How the points are linked:
γ: w329->w685, w709->w391, w746->w635, w885->w746, w507->w139, w992->w207, w391->w905, w903->w189, w476->w137, w483->w224, w751->w112, w156->w218, w764->w922, w636->w622, w957->w743, w436->w636, w270->w662, w701->w153, w218->w623, w283->w483, w494->w644, w276->w960, w896->w701, w97->w313, w102->w432, w798->w709, w761->w504, w674->w156, w621->w404, w907->w230, w589->w945, w766->w459, w432->w285, w749->w887, w137->w283, w29->w766, w526->w907, w164->w329, w189->w352, w311->w291, w313->w357, w963->w706, w769->w138, w644->w751, w155->w963, w120->w403, w574->w553, w809->w326, w249->w476, w887->w806, w655->w911, w394->w674, w299->w974, w623->w65, w139->w769, w148->w992, w435->w288, w470->w621, w447->w435, w596->w582, w116->w257, w692->w206, w374->w525, w806->w473, w288->w18, w281->w884, w905->w864, w1->w155, w821->w281, w743->w192, w699->w394, w224->w1, w257->w748, w207->w102, w112->w699, w722->w589, w482->w795, w582->w655, w911->w249, w357->w195, w459->w885, w525->w116, w553->w150, w504->w164, w960->w209, w884->w169, w16->w833, w150->w358, w945->w311, w214->w822, w206->w254, w403->w749, w541->w29, w209->w71, w822->w458, w195->w120, w358->w482, w106->w436, w795->w903, w230->w821, w833->w289, w254->w809, w291->w870, w748->w148, w967->w722, w327->w764, w864->w526, w192->w798, w166->w276, w685->w470, w71->w374, w138->w541, w380->w282, w289->w656, w474->w36, w282->w106, w153->w327, w326->w786, w922->w761, w18->w16, w169->w96, w900->w270, w458->w692, w706->w723, w622->w97, w404->w494, w65->w447, w723->w474, w96->w214, w662->w574, w870->w299, w786->w507, w285->w967, w635->w896, w473->w900, w352->w596, w36->w166, w527->w957, w656->w527, w974->w380
χ: w329->w164, w709->w798, w746->w885, w885->w459, w507->w786, w992->w148, w391->w709, w903->w795, w476->w249, w483->w283, w751->w644, w156->w674, w764->w327, w636->w436, w957->w527, w436->w106, w270->w900, w701->w896, w218->w156, w283->w137, w494->w404, w276->w166, w896->w635, w97->w622, w102->w207, w798->w192, w761->w922, w674->w394, w621->w470, w907->w526, w589->w722, w766->w29, w432->w102, w749->w403, w137->w476, w29->w541, w526->w864, w164->w504, w189->w903, w311->w945, w313->w97, w963->w155, w769->w139, w644->w494, w155->w1, w120->w195, w574->w662, w809->w254, w249->w911, w887->w749, w655->w582, w394->w699, w299->w870, w623->w218, w139->w507, w148->w748, w435->w447, w470->w685, w447->w65, w596->w352, w116->w525, w692->w458, w374->w71, w806->w887, w288->w435, w281->w821, w905->w391, w1->w224, w821->w230, w743->w957, w699->w112, w224->w483, w257->w116, w207->w992, w112->w751, w722->w967, w482->w358, w582->w596, w911->w655, w357->w313, w459->w766, w525->w374, w553->w574, w504->w761, w960->w276, w884->w281, w16->w18, w150->w553, w945->w589, w214->w96, w206->w692, w403->w120, w541->w138, w209->w960, w822->w214, w195->w357, w358->w150, w106->w282, w795->w482, w230->w907, w833->w16, w254->w206, w291->w311, w748->w257, w967->w285, w327->w153, w864->w905, w192->w743, w166->w36, w685->w329, w71->w209, w138->w769, w380->w974, w289->w833, w474->w723, w282->w380, w153->w701, w326->w809, w922->w764, w18->w288, w169->w884, w900->w473, w458->w822, w706->w963, w622->w636, w404->w621, w65->w623, w723->w706, w96->w169, w662->w270, w870->w291, w786->w326, w285->w432, w635->w746, w473->w806, w352->w189, w36->w474, w527->w656, w656->w289, w974->w299
φ: w329->w97, w709->w283, w746->w311, w885->w945, w507->w992, w992->w192, w391->w483, w903->w922, w476->w404, w483->w751, w751->w887, w156->w662, w764->w282, w636->w206, w957->w911, w436->w692, w270->w885, w701->w299, w218->w574, w283->w644, w494->w403, w276->w435, w896->w870, w97->w809, w102->w709, w798->w137, w761->w436, w674->w270, w621->w195, w907->w963, w589->w907, w766->w722, w432->w391, w749->w138, w137->w494, w29->w967, w526->w155, w164->w622, w189->w761, w311->w821, w313->w326, w963->w674, w769->w102, w644->w749, w155->w394, w120->w139, w574->w635, w809->w257, w249->w621, w887->w541, w655->w685, w394->w900, w299->w169, w623->w553, w139->w207, w148->w743, w435->w482, w470->w357, w447->w358, w596->w164, w116->w656, w692->w374, w374->w833, w806->w29, w288->w795, w281->w474, w905->w224, w1->w699, w821->w723, w743->w249, w699->w473, w224->w112, w257->w527, w207->w798, w112->w806, w722->w526, w482->w327, w582->w329, w911->w470, w357->w786, w459->w589, w525->w289, w553->w896, w504->w636, w960->w288, w884->w36, w16->w189, w150->w701, w945->w230, w214->w960, w206->w525, w403->w769, w541->w285, w209->w18, w822->w209, w195->w507, w358->w153, w106->w458, w795->w764, w230->w706, w833->w352, w254->w116, w291->w281, w748->w957, w967->w864, w327->w380, w864->w1, w192->w476, w166->w447, w685->w313, w71->w16, w138->w432, w380->w214, w289->w596, w474->w623, w282->w822, w153->w974, w326->w748, w922->w106, w18->w903, w169->w166, w900->w459, w458->w71, w706->w156, w622->w254, w404->w120, w65->w150, w723->w218, w96->w276, w662->w746, w870->w884, w786->w148, w285->w905, w635->w291, w473->w766, w352->w504, w36->w65, w527->w655, w656->w582, w974->w96
κ: w329->w655, w709->w432, w746->w574, w885->w662, w507->w120, w992->w139, w391->w285, w903->w16, w476->w798, w483->w905, w751->w224, w156->w723, w764->w903, w636->w164, w957->w148, w436->w504, w270->w156, w701->w358, w218->w474, w283->w391, w494->w283, w276->w214, w896->w150, w97->w685, w102->w138, w798->w102, w761->w352, w674->w706, w621->w476, w907->w945, w589->w885, w766->w900, w432->w541, w749->w751, w137->w709, w29->w473, w526->w589, w164->w582, w189->w833, w311->w635, w313->w470, w963->w230, w769->w749, w644->w483, w155->w907, w120->w494, w574->w623, w809->w313, w249->w192, w887->w112, w655->w957, w394->w963, w299->w153, w623->w36, w139->w403, w148->w507, w435->w960, w470->w249, w447->w276, w596->w656, w116->w809, w692->w636, w374->w206, w806->w699, w288->w209, w281->w870, w905->w967, w1->w526, w821->w291, w743->w992, w699->w155, w224->w864, w257->w326, w207->w769, w112->w1, w722->w459, w482->w288, w582->w527, w911->w743, w357->w621, w459->w270, w525->w254, w553->w65, w504->w596, w960->w822, w884->w299, w16->w374, w150->w447, w945->w746, w214->w282, w206->w622, w403->w644, w541->w806, w209->w458, w822->w106, w195->w404, w358->w435, w106->w761, w795->w18, w230->w311, w833->w525, w254->w97, w291->w896, w748->w786, w967->w766, w327->w795, w864->w722, w192->w207, w166->w96, w685->w911, w71->w692, w138->w887, w380->w764, w289->w116, w474->w884, w282->w922, w153->w482, w326->w357, w922->w189, w18->w71, w169->w974, w900->w674, w458->w436, w706->w821, w622->w329, w404->w137, w65->w166, w723->w281, w96->w380, w662->w218, w870->w701, w786->w195, w285->w29, w635->w553, w473->w394, w352->w289, w36->w169, w527->w748, w656->w257, w974->w327
β: w329->w289, w709->w139, w746->w674, w885->w394, w507->w470, w992->w357, w391->w769, w903->w960, w476->w148, w483->w102, w751->w709, w156->w907, w764->w435, w636->w189, w957->w809, w436->w903, w270->w155, w701->w623, w218->w230, w283->w207, w494->w192, w276->w299, w896->w218, w97->w596, w102->w120, w798->w507, w761->w18, w674->w526, w621->w957, w907->w766, w589->w473, w766->w112, w432->w403, w749->w137, w137->w992, w29->w751, w526->w29, w164->w833, w189->w209, w311->w270, w313->w582, w963->w722, w769->w404, w644->w798, w155->w967, w120->w249, w574->w706, w809->w164, w249->w748, w887->w283, w655->w116, w394->w864, w299->w553, w623->w821, w139->w621, w148->w313, w435->w169, w470->w527, w447->w884, w596->w374, w116->w636, w692->w922, w374->w106, w806->w483, w288->w96, w281->w746, w905->w138, w1->w285, w821->w885, w743->w326, w699->w905, w224->w432, w257->w622, w207->w195, w112->w391, w722->w806, w482->w166, w582->w525, w911->w257, w357->w655, w459->w699, w525->w436, w553->w723, w504->w16, w960->w974, w884->w635, w16->w822, w150->w474, w945->w900, w214->w153, w206->w761, w403->w476, w541->w644, w209->w380, w822->w327, w195->w911, w358->w36, w106->w795, w795->w276, w230->w459, w833->w458, w254->w504, w291->w662, w748->w97, w967->w887, w327->w447, w864->w541, w192->w786, w166->w870, w685->w656, w71->w282, w138->w494, w380->w358, w289->w692, w474->w311, w282->w482, w153->w65, w326->w329, w922->w288, w18->w214, w169->w896, w900->w1, w458->w764, w706->w589, w622->w352, w404->w743, w65->w281, w723->w945, w96->w701, w662->w963, w870->w574, w786->w685, w285->w749, w635->w156, w473->w224, w352->w71, w36->w291, w527->w254, w656->w206, w974->w150
σ: w329->w582, w709->w102, w746->w662, w885->w270, w507->w195, w992->w507, w391->w432, w903->w18, w476->w192, w483->w391, w751->w483, w156->w706, w764->w795, w636->w504, w957->w748, w436->w761, w270->w674, w701->w150, w218->w723, w283->w709, w494->w137, w276->w96, w896->w553, w97->w329, w102->w769, w798->w207, w761->w189, w674->w963, w621->w249, w907->w589, w589->w459, w766->w473, w432->w138, w749->w644, w137->w798, w29->w806, w526->w722, w164->w596, w189->w16, w311->w746, w313->w685, w963->w907, w769->w403, w644->w283, w155->w526, w120->w404, w574->w218, w809->w97, w249->w743, w887->w751, w655->w527, w394->w155, w299->w701, w623->w474, w139->w120, w148->w786, w435->w276, w470->w911, w447->w166, w596->w289, w116->w254, w692->w436, w374->w692, w806->w112, w288->w960, w281->w291, w905->w285, w1->w864, w821->w311, w743->w148, w699->w1, w224->w905, w257->w809, w207->w139, w112->w224, w722->w766, w482->w435, w582->w656, w911->w957, w357->w470, w459->w900, w525->w206, w553->w623, w504->w352, w960->w214, w884->w870, w16->w71, w150->w65, w945->w885, w214->w380, w206->w636, w403->w494, w541->w887, w209->w822, w822->w282, w195->w621, w358->w447, w106->w922, w795->w288, w230->w945, w833->w374, w254->w622, w291->w635, w748->w326, w967->w29, w327->w482, w864->w967, w192->w992, w166->w169, w685->w655, w71->w458, w138->w749, w380->w327, w289->w525, w474->w281, w282->w764, w153->w358, w326->w313, w922->w903, w18->w209, w169->w299, w900->w394, w458->w106, w706->w230, w622->w164, w404->w476, w65->w36, w723->w821, w96->w974, w662->w156, w870->w896, w786->w357, w285->w541, w635->w574, w473->w699, w352->w833, w36->w884, w527->w257, w656->w116, w974->w153

The rows follow the links: the fewer symbols apart two points are, the more alike their rows tend to be.

Each row is also shifted at random along 9 hidden directions that mean nothing.

Row, then point:
[  26   -4    9   14   27   25   19   -9   16   -2   15   63  -70   18   -6    9    9  -14    3  -18    1   26   22  -23  -15   10   10   51  -72   15  -22    0  -45   32   24  -13   40  -18    4  -38  -13   -1    8    1   50   11   -5   23   -7   17    3   13  -18  -16   -4  -23  -18  -56   68]
point: w822
[  61  -17   -2   15   24  -26    9   30   -8  -25   -8  -23   52    8   -9   15   17  -23   -4  -62    7   15   24  -27   -8   -6  -11    7  -15    6  -18   10   -1   13   27    3  -94  -17   -2    9   12    8   -3   25   35  -35    3   29    5  -44   28    5  -24   -4   18  -29  -28   12  -16]
point: w206
[ -43   -9   -8   16   20  -22   11    8   -8  -19   32  -22   29   -3   -5    2    6    8    1  -43    9   25   31    0   -1  -15   -8   -4   36   -6  -14    3   -3   11   16    4  -43  -13    1  -18    5   14   -6  -27   -6  -13    1   23    5  -38   10   18   -7  -17   20  -13  -29   -5    0]
point: w116
[  97   11   -7   -2   20  -11   20    8   -9    4   32   15  -19   -7   14   -9  -12   11   -1   30   16    8   33  -12   15  -29  -28  -21  -36  -19  -14   17   -6    4   24   29   53   -7   -3   69  -11   32  -22   11    7   -4   17    9    1    4   33   17  -12  -36   42   32  -23   61   29]
point: w326
[ -53    7   -6  -12   24   19   15   30  -35   -5   10  -21  -30  -19   13   19   -6   -6   14  -49   23   14   32   -4   25  -28   -5  -16   30  -22    1   10  -12   -5   21   18    9    8    2    4   20   34   -4   34   12   15   -8    5   -2   29   33   37    1  -12   24  -34  -16   -9   10]
point: w911
[ -28    6    5   10    7   -4    1   16    5    0  -19  -33   57   26  -19   13   24  -31   10   -7  -26   16  -13  -22  -15   29    9   13   11   31   -8  -13   65   14  -14  -26  -38   -2   -4   49    8  -27  -15   18  -44   -9  -13   18    2   14  -17   29  -25   -2  -26   -9   -3   15  -24]
point: w96
[  -9  -18   16    9   16  -52  -12   32  -20   43   61   10   11  -10   24  -33   -5  -13   20  -39    3    7   30   -6   10  -23  -27   38   -5  -14  -13   13   89   -6   14   27  -51   14   -6  160  -52   27  -30   12  -65  -26   22   11   -5  -10   10   60  -22  -35   28   10  -16   40   35]
point: w786
[ -57  -48    0   44   12    2   -9  -36    3   -2   28   23  -28   16    8  -26   19   -5   -2  -12    0   28   30    1  -32   -4   -4   55  -30    0  -30   14   -5   27   26    7  -50  -25    8  -19  -41   12  -23   -7  -39    7   15   22   -5    0  -13  -23  -24  -12   11  -23   -6  -18   18]
point: w596
[  -6  -23  -12   14    5   15    4  -38  -13  -13   22  -35    9  -16   10  -10    6   -3    6  -64   14   16   30   10   -6  -21   -3   35   46  -23  -13   17   -5    7   22   16  -41  -11    6  -47  -27   32  -15   -6  -41   21    6    1   -1   25   -4    4   -5  -14   23  -49   -6  -48   -8]
point: w957
[  89  -32   11   -9   -7   -3  -12    1  -14   19    2   62  -71  -26   28  -14  -17    6   -4  -18   23  -24   14    8    9  -23   -7   22  -44  -25    2   18  -31  -18   21   28  -15   11    4  -11  -25   30    9   26   33    7   21  -17   -5  -14   20  -23   15   26   21  -17   14  -43   50]
point: w102
[  50   -5   19    4  -10  -18  -16   15   15   16   -7   20    8   16  -11   -2    6  -14    5    5  -22  -12  -22   -9   -9   29   11   24  -18   25    1  -15   40    1  -22  -19  -24    9   -4   38  -10  -28    3   -3  -10  -16   -4    0   -3  -15  -20    8   -4   10  -26    8    8   -3    7]
point: w281
[   7   26    7    6   18  -15   18   16   26   -5   35   24   -5   20  -20    7   -2    7    2   -4  -10   20    4  -14   -2   16    2    8  -26   22   -7  -17  -23   21   -4  -21   48  -11   -2    5    6  -20   17  -51   53  -25  -13   22   -2  -26   -2   31   -8  -40   -8   27  -30   13   29]
point: w482
[  60    1   18  -19  -13  -15   -6   -2   11   38  -46   46   29   10    1   -5   10  -35   -4   27  -19  -19  -33  -22   -9   24    3   35  -64   23    2   -1   73   -8  -12  -12  -21   17  -12   84  -25  -21   -5   50  -27   -4   12   -7    2    6  -11   11  -11   48  -26    4   28  -34   40]
point: w311
[ -30   14  -18   19    8  -34    9   12   12  -35  -19  -51  102   31  -27   13   20   11  -19   62  -15   20   -8  -13  -14   11  -13  -67   13   23   -9  -10   17   16   -9  -16  -30  -24   -6   19   44  -29  -16  -19  -11  -35   -2   30   17  -60    4  -19  -19   -3   -2   48  -22   97  -61]
point: w18
[ -56  -18    2   26   17   40    5  -26    9   -6  -14    5  -33   31   -6    2   25  -34    3  -11  -11   29    5  -21  -32   18    9   54  -57   19  -22    6  -17   35   18  -13   -3  -25    5  -24  -15   -6   -9   35    4   16   -6   22   -8   55  -11  -13  -33  -15  -15  -35   -1  -15    0]
point: w209
[ -10   24   17  -21  -11   -4  -10   39    7   14   37   36  -74  -16    1    4  -33   32   11  -11    7  -25  -12   21   28    0   14  -17   16   -6   28  -19  -51  -21  -23   -6   74   24    4  -26   17   -9   45  -56   78  -12  -18  -22  -10  -20    1   15   36  -19  -10   25   -2   -4   23]
point: w900
[  -8   20  -14  -36   14    0   36  -15  -13   -7  -26  -14   52  -32    9   12   -4  -15  -12  -62   31    3   12  -10   17  -34  -17   -3   -9  -24    7   23  -21  -12   33   21  -14    2   -8  -24    1   35   19   36   56   -1    8   -2   10   -1   41   17    6   20   30  -33   -5  -59   20]
point: w621
[  15   23   -6    0   22   10   23   21    3  -27   -8  -31   33   13  -24   34   15  -16    6  -39   -5   23    6  -22   -1   14   10   -5   21   20   -8  -11   -9   18    2  -22    2  -10   -1  -29   34  -12    8   -3   31   -7  -25   22    3    2    6   34  -12  -15  -10  -24  -27  -13   -8]
point: w795
[ -21  -29   13    1   -2  -11  -31   63  -39   19   26   42 -101  -20   26   -2  -19   30   12   25   17  -18   23   22   27  -22   -2  -43   24  -22    8    0    4  -24    1   26   -3   26    7   36   18   20  -11   14  -21   10    8  -12   -7  -27   20    0   21   19   17   11    4   26   29]
point: w494
[   7    5    6  -18  -26    9  -10  -33   14   20  -23  -10   20   -9    7  -18   -8  -18   -2  -19   -4  -28  -35    6   -3    7    4   37  -20   -4   18    6    4  -14  -11    1   -2    9   -4    4  -31   -3   21   11   16   -3    3  -28   -3   35  -15  -18    8    5  -14   -6   30  -18  -24]
point: w526
[ -86   33  -11  -16   11  -18   23  -14   -1    9   36  -16   24  -16   12  -18  -18   17   -4   -2   18    9   12    8   18  -35  -30  -19   -8  -24    7   15  -16   -6   16   23   54   -3   -6   41  -15   26    7  -23   32  -16    9   -1    4    0   22   18    2  -41   34   36  -16   45    3]
point: w249
[ -17   -8   13    9  -25  -26  -16  -37   35   29   -1   38   31   15   -6  -31    6   -2   -9   34  -24  -10  -34    7  -23   26    5   45  -35   20    0   -9   44    2  -22  -17  -16    2   -6   27  -44  -30    3  -32  -37  -13   11   -7    1  -22  -39  -15    0   18  -28   29   23  -21   17]
point: w723
[  83   56  -10  -51   -1  -28   34  -11   11    9  -10  -50  100  -30    9   -8  -26  -17  -12  -57   22  -23  -18  -16   28  -33  -35   -5  -38  -26   23   22  -19  -23   16   24   25    5  -17   64  -18   28   36   15  105  -46    9  -16    6    7   42   21    4  -37   34   24   -8   44  -30]
point: w709
[ -55    0  -10   -4   26   15   15   24  -32   -8  -16  -16   -8   -4    8   19    9  -12    4   -1   15   21   27  -14   10  -21  -10  -28    3   -9   -9   12    8    4   24   15   -7   -2    1   23   25   23  -22   57  -10   14    0   16    3   20   32   17  -14    8   20  -21  -11   14    7]
point: w809
[-101  -22    2   14    8  -33   -9    5  -16   10   27  -38   47   -8   13  -21    5  -16    7  -69    7    9   17    3   -3  -21  -19   29   20  -14   -6   15   40   -3   17   17  -91   -1   -2   53  -31   22   -8    7  -27  -26   10   10    1  -15    6   15  -15  -16   17  -20   -9   16  -23]
point: w470
[   1   27    2  -26  -10   42   -7    7  -14   27    9  -45  -49  -16   22  -11  -26  -12   23    3    2  -23  -14    5   27  -13   -5   -2    2  -21   22    8    2  -17  -11   18   90   17   -1   77  -12   20   -1   38    3   16   -9  -31  -15  111    4   18    2  -56    6   11   18   78  -44]
point: w541
[  13  -11  -12   17   17   15   10  -14  -10  -18   16  -21   -8    1    4   -1    6    2    0   -9   10   22   32   -4   -5  -16   -8    2    7  -12  -19   12  -17   16   24   11   -3  -19    4  -17   -3   23  -20    5  -17   12    5   14    1   18   10   -2  -14  -23   24  -16  -18   11   -4]
point: w582
[ -58   -9   12   -1  -27   -4  -26    1   14   14  -21   14  -12    7   -2   -9   -4    4   -6   26  -12  -25  -36   13   -8   16   12    1  -18   10   19  -10   -7  -12  -23  -12  -11    8    1  -12   -1  -26   22   -8   21  -12   -1  -17   -4  -15  -17  -39   15   22  -27   19   26   11  -24]
point: w885
[  49  -16    2  -13  -24  -35  -16   12    2   -8  -21   51  -13  -22    8   -1  -20   41  -28   27   21  -37  -13   25   11  -15   -4  -48  -16  -17   21    2  -61  -31    0   14  -32   10    3  -73   20   -2   36  -23   73  -21   17  -22    8 -102   20  -64   41   60   11   25   15  -23   12]
point: w905
[ 118    7    1    0  -22   44  -16   -7    4   -6    7  -49  -26   -2   -7    4   -8   -4   25  -13  -18  -19  -17   11    4   26   29   18   70    3   10  -17    9   -3  -35  -15   40   10    7  -23   -1  -11   -6  -16  -46   28  -23  -27  -13   79  -39   13    9  -34  -24  -21   12    0  -47]
point: w156
[  22   -9   -7   29   18    1   12  -20   10  -23   36   -8    0   13   -8   -4    9    5    0  -20    1   28   29   -7  -15   -2   -3   21   -3    3  -23    2  -28   28   17   -2   -2  -27    5  -32  -12    8  -10  -33    4   -2    1   23    0   -5   -3    1  -17  -39   14   -7  -27    4    1]
point: w833
[  19  -47    1   35   24   39  -19   52  -41  -31   22  -25  -98    3    5   27   10   -5   26  -56   12   17   49   -3    2   -7   18   -2   51   -8  -19   -1  -36   14   20    6  -46   -8   18  -52   32   21  -20   28  -13   23  -17   17  -15   26   12    1   -9  -23   11  -65  -19    9  -22]
point: w254

From each start, follow one symbol. Which point do you reach?
Answer with the point's name.
[  13    2  -15    2   16  -19   15    3  -15   -8    5    4   21   -3    8   -2    3   17  -12   47   13   14   27   -5    6  -25  -25  -45   -9  -12  -12   13   10    2   19   21    5   -8   -3   38   10   19  -25   13  -23    0   18   15   11  -29   28   -2   -8    6   32   27  -15   42   14]
κ -> w957
[  47    0   17   -7  -18  -12  -22   30   10    4    5   16  -27   -5   -5    3  -16   10    4  -20   -4  -30  -23    9    8   13   15    1    5    5   20  -15  -26  -17  -22  -11   -5   15    3  -24   10  -17   36  -27   56  -22  -11  -17   -7  -30   -8  -10   23    2  -17    6    8   -4  -11]
β -> w155
[  71  -12   10   -4  -24   12  -27   18    4   -2  -21   24  -57    0    0    5  -11   13   -3   31   -3  -34  -23   12    2   15   17  -18  -11    3   16  -10  -40  -15  -20   -5   10   10    7  -42   20  -17   21    0   39   -1   -6  -22   -7   -9   -6  -46   21   19  -17    9   21   11  -19]
φ -> w270
[  38   -2    0   19    9   13    5   -6   16  -10  -15   32  -25   33  -13    6   13   -1  -10   66  -14   15   -2  -17  -20   21    4   -5  -59   24  -17   -6  -18   25    1  -14   33  -20    1   -6   11  -22  -12    7    9    4    0   20   -1    2   -5  -24  -19    0  -13   22   -6   29   11]
χ -> w153
[  -9    1   -7  -13  -20   14   -8  -28   -5   11   -4   -8  -18  -20   19  -19  -17   14   -5   22   11  -21  -11   22   10  -18   -7  -10    2  -24   15   11  -19  -19    0   21   30    6    1   -9  -13   15    4    6   -1   14   10  -27   -2   27    0  -30   16    2   10   12   22   13  -19]
φ -> w391
[  90    5   -9    0   29   68   34  -26   -1  -22  -23  -18  -24   10   -8   28   19  -49   11  -63    3   28   23  -36  -12    8   13   56  -30    8  -24   10  -31   33   30   -9   26  -22    3  -50   -4   19   -8   56   23   37  -16   16   -7   96    7   26  -29  -25    0  -75  -12  -62   14]
β -> w764
[  12  -15   12   -5  -29  -12  -26   -2   14   14  -25   40  -23    1    5  -14  -10   10  -15   36   -3  -33  -33   13   -5    9    4    0  -46    2   16   -2  -23  -16  -14   -1  -13    8    0  -16   -6  -18   25   -1   40  -15    9  -20   -2  -33   -7  -54   18   33  -15   24   29    5   -6]
κ -> w270
[  10   42  -12  -13  -16    9   12  -33   32  -12  -37  -67   97   18  -24    4    6  -18   -9   18  -22   -7  -48  -11  -11   26    3   -6   -1   21   12   -9    8    5  -24  -24   24  -11   -9    2    7  -30   14   -8   18  -17  -13   -7    6   32  -20  -11   -7  -18  -26   23   10   45  -73]
σ -> w281
[ 101  -13   -8    8   25   27   29  -34    2  -22   -4    0    2    1   -1    8   13  -30   -3  -71   14   24   32  -26  -13   -8   -3   57  -38   -4  -27   20  -37   26   41    6  -20  -24    2  -51  -21   28   -2   27   32   13    3   19   -2   32   15    7  -23  -15   21  -59  -19  -64   25]
χ -> w374
[ 148   -7    4   17   -1  -15    2  -11   26  -12   -8   -7   56   24  -21    2   17  -21   -4  -14  -20    2   -8  -22  -22   29    5   34  -18   25  -17   -8   23   19   -7  -21  -45  -14   -4    6  -14  -22   -7  -11   -9  -20    0   14    1  -17  -18    2  -20   -6  -13   -6   -8   -5  -11]
β -> w65
[ -28    1  -10  -14  -31   58  -21   -4  -13  -25  -43  -65  -29  -12   -2   21   -8    6    5   -8    4  -30  -30   26    9    6   27  -33   66  -11   31   -8  -56  -20  -23   -6   12    8   10 -106   42   -5   23   14   22   27  -23  -36   -6   53  -12  -49   29   12  -21  -30   30    3  -89]
χ -> w967
[ -15  -21    7   40   -9   42  -22  -29   25   -4   35   18  -90   29   -9  -15    2   10   13   25  -22   10   -4   12  -27   32   27   46   -6   19  -12  -18  -41   29  -18  -24   52  -17   14  -63  -18  -25   -3  -49  -18   22  -14    0  -17   49  -48  -26   -5  -43  -30   -1    4    5  -11]
φ -> w169
[ -83   -4   -3   -1   -7  -38   -1  -31   15   14    7    4   33   -7   19  -41  -14    5  -26    1   18  -11   -9    7   -8  -32  -35    9  -83  -21    9   27  -41   -8   26   29  -21  -14   -6   30  -38   17   24   -2   78  -46   28   -2    3  -37   24  -53   -3  -16   28   40    6   61  -25]
σ -> w476
[  14  -12    8    8   12   33   -5   42  -12  -10  -42   34  -62   25  -12   38   20  -14    4   43  -12    9    1  -20   -8   27   23  -21  -22   28  -10  -16   -1   11   -5  -20    4    0    5  -18   47  -24  -12   52   -2   23  -15   15   -3   10    3   -6   -9   38  -27  -20    3   -9   19]
β -> w150
[  17   39  -14  -12   21   55   32   12   -5  -27  -50  -45   11   22  -19   44   18  -28    5   28  -10   21   -5  -32    2   18   11  -35   -3   21   -4   -7   -9   20   -1  -21   64  -13   -2   -7   52  -11  -11   55   14   24  -25   16    2   73   12   18  -20  -10  -15  -13  -10   30  -29]
σ -> w380
